Below is a small trained network, with its code and all its weights. Each question gives an input and a target symbol and asks what happens when units are switched off, that is, made to give their printed mean instead of their output.

import numpy as np


def w(rows, s, z=0):
    codes = np.array(rows[::2]) - 128.0
    scale = np.full(codes.shape[1], s)
    scale[-1] = z or s
    return codes * scale


def f(y):
    return y / 2 * (1 + np.tanh(0.7978845608 * (y + 0.044715 * y**3)))


def softmax(a):
    e = np.exp(a - a.max(-1, keepdims=True))
    return e / e.sum(-1, keepdims=True)


def log_softmax(a):
    a = a - a.max(-1, keepdims=True)
    return a - np.log(np.exp(a).sum(-1, keepdims=True))


def net(x, mask):
    ids = ['αβεζηθλμξπτφψ'.index(c) for c in x.split()]
    T = len(ids)
    res = E[ids] + P[:T]
    u = 0
    for l in range(3):
        r = res
        for j in range(2):
            rows = slice(4 * j, 4 * j + 4)
            q, k, v = (r @ M[l][rows].T for M in (Q, K, V))
            z = softmax(np.where(np.tri(T) > 0, q @ k.T / 4**0.5, -1e9)) @ v
            o = O[l][rows]
            res = res + np.where(mask[u + j], z, o[:, -1]) @ o[:, :-1]
        u += 2
        y = f(res @ A[l][:, :-1].T + A[l][:, -1])
        res = res + np.where(mask[u : u + 8], y, B[l][:, -1]) @ B[l][:, :-1]
        u += 8
    return log_softmax(res[-1] @ U[:, :-1].T + U[:, -1])


Q, K, V, O, A, B = {}, {}, {}, {}, {}, {}
E = w([
[191,139,145],'α',
[122,173,196],'β',
[248,223,165],'ε',
[122,186,179],'ζ',
[162,116,117],'η',
[147,163,168],'θ',
[161,126,126],'λ',
[84,140,222],'μ',
[143,160,167],'ξ',
[169,119,119],'π',
[172,153,157],'τ',
[99,40,189],'φ',
[185,212,99],'ψ',
],0.017)
P = w([
[51,94,82],'0',
[62,137,118],'1',
[193,33,175],'2',
[47,164,6],'3',
[61,220,101],'4',
[197,43,159],'5',
],0.013)
Q[0] = w([
[133,161,65],'0.h0',
[175,89,60],'0.h0',
[120,76,164],'0.h0',
[146,154,180],'0.h0',
[133,193,204],'0.h1',
[71,121,96],'0.h1',
[27,6,98],'0.h1',
[135,125,204],'0.h1',
],0.011)
K[0] = w([
[170,105,66],'0.h0',
[216,145,99],'0.h0',
[137,90,146],'0.h0',
[99,136,116],'0.h0',
[170,119,8],'0.h1',
[43,135,124],'0.h1',
[30,64,175],'0.h1',
[123,151,101],'0.h1',
],0.015)
V[0] = w([
[248,210,227],'0.h0',
[85,50,114],'0.h0',
[253,74,247],'0.h0',
[200,160,195],'0.h0',
[247,121,1],'0.h1',
[252,201,96],'0.h1',
[81,73,139],'0.h1',
[226,119,136],'0.h1',
],0.0059)
O[0] = w([
[127,15,42,172],'0.h0',
[118,127,138,78],'0.h0',
[179,184,132,85],'0.h0',
[102,65,36,142],'0.h0',
[254,109,31,212],'0.h1',
[88,72,106,254],'0.h1',
[158,153,192,61],'0.h1',
[92,164,185,174],'0.h1',
],0.0071,0.0056)
A[0] = w([
[134,161,27,83],'0.n0',
[199,96,159,124],'0.n1',
[142,157,122,147],'0.n2',
[62,39,93,93],'0.n3',
[29,42,102,253],'0.n4',
[113,91,55,187],'0.n5',
[142,151,133,151],'0.n6',
[253,101,128,131],'0.n7',
],0.012,0.0029)
B[0] = w([
[111,122,13,254],'0.n0',
[52,53,62,179],'0.n1',
[68,133,254,141],'0.n2',
[158,96,231,150],'0.n3',
[109,203,188,167],'0.n4',
[123,165,131,231],'0.n5',
[101,57,95,133],'0.n6',
[10,32,146,243],'0.n7',
],0.0057,0.0098)
Q[1] = w([
[143,133,3],'1.h0',
[169,91,153],'1.h0',
[189,136,79],'1.h0',
[61,234,63],'1.h0',
[111,173,147],'1.h1',
[122,160,110],'1.h1',
[163,115,90],'1.h1',
[34,130,65],'1.h1',
],0.0076)
K[1] = w([
[183,145,108],'1.h0',
[110,133,134],'1.h0',
[217,145,232],'1.h0',
[101,177,97],'1.h0',
[1,127,149],'1.h1',
[87,139,80],'1.h1',
[135,99,102],'1.h1',
[149,193,130],'1.h1',
],0.011)
V[1] = w([
[71,111,138],'1.h0',
[113,9,102],'1.h0',
[112,174,145],'1.h0',
[86,105,108],'1.h0',
[148,149,119],'1.h1',
[72,237,84],'1.h1',
[111,167,141],'1.h1',
[141,184,106],'1.h1',
],0.011)
O[1] = w([
[171,89,126,150],'1.h0',
[139,90,144,179],'1.h0',
[106,1,105,113],'1.h0',
[91,137,56,173],'1.h0',
[129,108,108,137],'1.h1',
[119,171,194,248],'1.h1',
[151,143,68,142],'1.h1',
[100,114,144,169],'1.h1',
],0.0089,0.014)
A[1] = w([
[162,92,190,231],'1.n0',
[89,128,111,63],'1.n1',
[167,98,254,253],'1.n2',
[184,92,50,201],'1.n3',
[102,140,190,217],'1.n4',
[75,73,149,121],'1.n5',
[43,160,134,84],'1.n6',
[145,158,143,130],'1.n7',
],0.0094,0.0036)
B[1] = w([
[154,47,22,197],'1.n0',
[111,112,111,166],'1.n1',
[199,135,65,250],'1.n2',
[123,148,185,242],'1.n3',
[166,157,80,197],'1.n4',
[211,182,254,252],'1.n5',
[67,106,204,253],'1.n6',
[98,215,121,133],'1.n7',
],0.0077,0.005)
Q[2] = w([
[177,39,193],'2.h0',
[236,75,25],'2.h0',
[237,110,218],'2.h0',
[2,171,82],'2.h0',
[47,108,200],'2.h1',
[140,153,116],'2.h1',
[242,222,37],'2.h1',
[82,243,71],'2.h1',
],0.0077)
K[2] = w([
[156,83,165],'2.h0',
[173,25,182],'2.h0',
[130,99,33],'2.h0',
[99,169,63],'2.h0',
[236,42,2],'2.h1',
[157,95,110],'2.h1',
[111,82,102],'2.h1',
[237,120,182],'2.h1',
],0.0088)
V[2] = w([
[201,106,210],'2.h0',
[206,184,13],'2.h0',
[150,255,36],'2.h0',
[25,191,141],'2.h0',
[126,32,158],'2.h1',
[60,146,147],'2.h1',
[55,153,52],'2.h1',
[139,212,192],'2.h1',
],0.0093)
O[2] = w([
[186,62,209,1],'2.h0',
[136,127,3,138],'2.h0',
[101,180,158,215],'2.h0',
[74,112,66,254],'2.h0',
[147,46,154,122],'2.h1',
[43,159,86,140],'2.h1',
[75,105,134,174],'2.h1',
[93,129,107,100],'2.h1',
],0.0058,0.0048)
A[2] = w([
[188,122,202,74],'2.n0',
[109,127,120,138],'2.n1',
[167,51,45,160],'2.n2',
[161,121,166,246],'2.n3',
[171,108,43,90],'2.n4',
[249,145,127,114],'2.n5',
[104,119,87,73],'2.n6',
[192,186,161,170],'2.n7',
],0.014,0.012)
B[2] = w([
[2,182,5,233],'2.n0',
[184,42,189,179],'2.n1',
[124,71,116,237],'2.n2',
[241,149,189,251],'2.n3',
[47,117,171,160],'2.n4',
[106,149,183,231],'2.n5',
[212,135,220,192],'2.n6',
[182,148,108,171],'2.n7',
],0.0084,0.011)
U = w([
[214,35,94,174],'α',
[73,72,236,168],'β',
[16,25,69,176],'ε',
[2,111,208,35],'ζ',
[131,133,89,89],'η',
[103,145,141,71],'θ',
[144,138,69,116],'λ',
[99,184,231,3],'μ',
[105,156,159,133],'ξ',
[174,144,40,234],'π',
[145,143,64,179],'τ',
[202,194,121,86],'φ',
[21,204,32,108],'ψ',
],0.0095,0.0064)

Each question gives the input, a string of symbols that net reads in full, and the target symbol t.
The units are the heads (4 rows each of Q, K, V and O) and the neurons (one row each of A and B). Each row of codes is followed by its name. A weight is (code - 128) times the scale printed after its matrix; where a second scale follows, it is the last column's (O, A, B and U).
mask holds one flag per unit, layer by layer, with each layer's heads first. A switched-off unit (its flag False) gives its mean, the last column of its rows in O or B, instead of its output. The means were averaged over made-up inputs and are rounded, as every weight is.
A unit's drop is (log p(t) with every unit on - log p(t) with that unit switched off) / (log p(t) with every unit on - log p(t) with every unit switched off).
The circuit of an input: a set's keep is (log p(t) with only the set's units on - log p(t) with every unit switched off) / (log p(t) with every unit on - log p(t) with every unit switched off). Starting from the 12 units with the biggest drops (on a tie, the unit counted first), units are removed one at a time, each time the one whose removal leaves the highest keep (on an exact tie, the one counted first), for as long as the keep stays at least 0.8.
units of the circuit, in order: the units of the circuit, biggest drop first
most important unit: the unit with the biggest drop
k most important neurons: the k neurons with the biggest drops, biggest first
top k neurons in layer l: the k neurons of layer l with the biggest drops, biggest first
which heads matter: for each layer, one digit per head in row order, 1 if its drop is at least 0.15 and else 0, layers parted by /
input π η ψ ξ τ, target ψ: 2 most important neurons : 0.n7, 2.n3
input π π ε α, target ε: 2 most important neurons : 1.n5, 2.n4
input ψ φ τ ζ φ, target φ: 3 most important neurons : 0.n0, 0.n7, 1.n2
input τ ε θ, target α: units of the circuit, in order : 1.n0, 0.n0, 1.n2
input η π ε ζ, target ζ: units of the circuit, in order : 1.n6
input θ ψ ζ ψ μ, target ψ: which heads matter : 00 / 00 / 10
input λ φ τ ζ φ ε, target α: units of the circuit, in order : 1.n0, 2.h0
input μ η π φ μ ζ, target α: units of the circuit, in order : 2.h0, 1.h1
input ψ ψ ψ π ε, target ψ: units of the circuit, in order : 2.h0, 2.n3
input ψ ε ε π, target ε: units of the circuit, in order : 0.h0, 2.n2
input ε τ ψ ζ μ, target ψ: top 4 neurons in layer 0 : 0.n7, 0.n0, 0.n1, 0.n5
input ψ μ φ, target α: which heads matter : 00 / 01 / 00
input ψ ψ ε, target α: which heads matter : 00 / 10 / 00
input ψ ψ ψ ψ η, target ψ: units of the circuit, in order : 2.h0
input ζ ψ ξ ψ φ, target ψ: top 2 neurons in layer 1 : 1.n5, 1.n4
input ε α π μ φ ψ, target α: which heads matter : 11 / 00 / 10
input π μ μ π, target μ: 2 most important neurons : 0.n0, 1.n6
input μ α ε φ θ, target φ: which heads matter : 10 / 10 / 01
input ζ ψ ψ ε ξ ψ, target ε: 3 most important neurons : 0.n0, 0.n5, 0.n1
input λ ζ π η μ τ, target α: units of the circuit, in order : 1.n0, 2.h0
input φ φ ε ψ ξ, target ψ: 2 most important neurons : 2.n3, 0.n7
input ε φ ξ ψ φ, target ψ: most important neuron : 0.n7
input ψ θ τ, target α: units of the circuit, in order : 1.n0, 0.n0, 1.n2
input ε ξ ξ ε π ψ, target α: which heads matter : 11 / 10 / 10
input ψ μ ξ λ, target μ: which heads matter : 01 / 00 / 01
input π ψ ψ μ, target μ: 2 most important neurons : 1.n6, 2.n0
input ε π π β, target β: most important unit : 2.h1
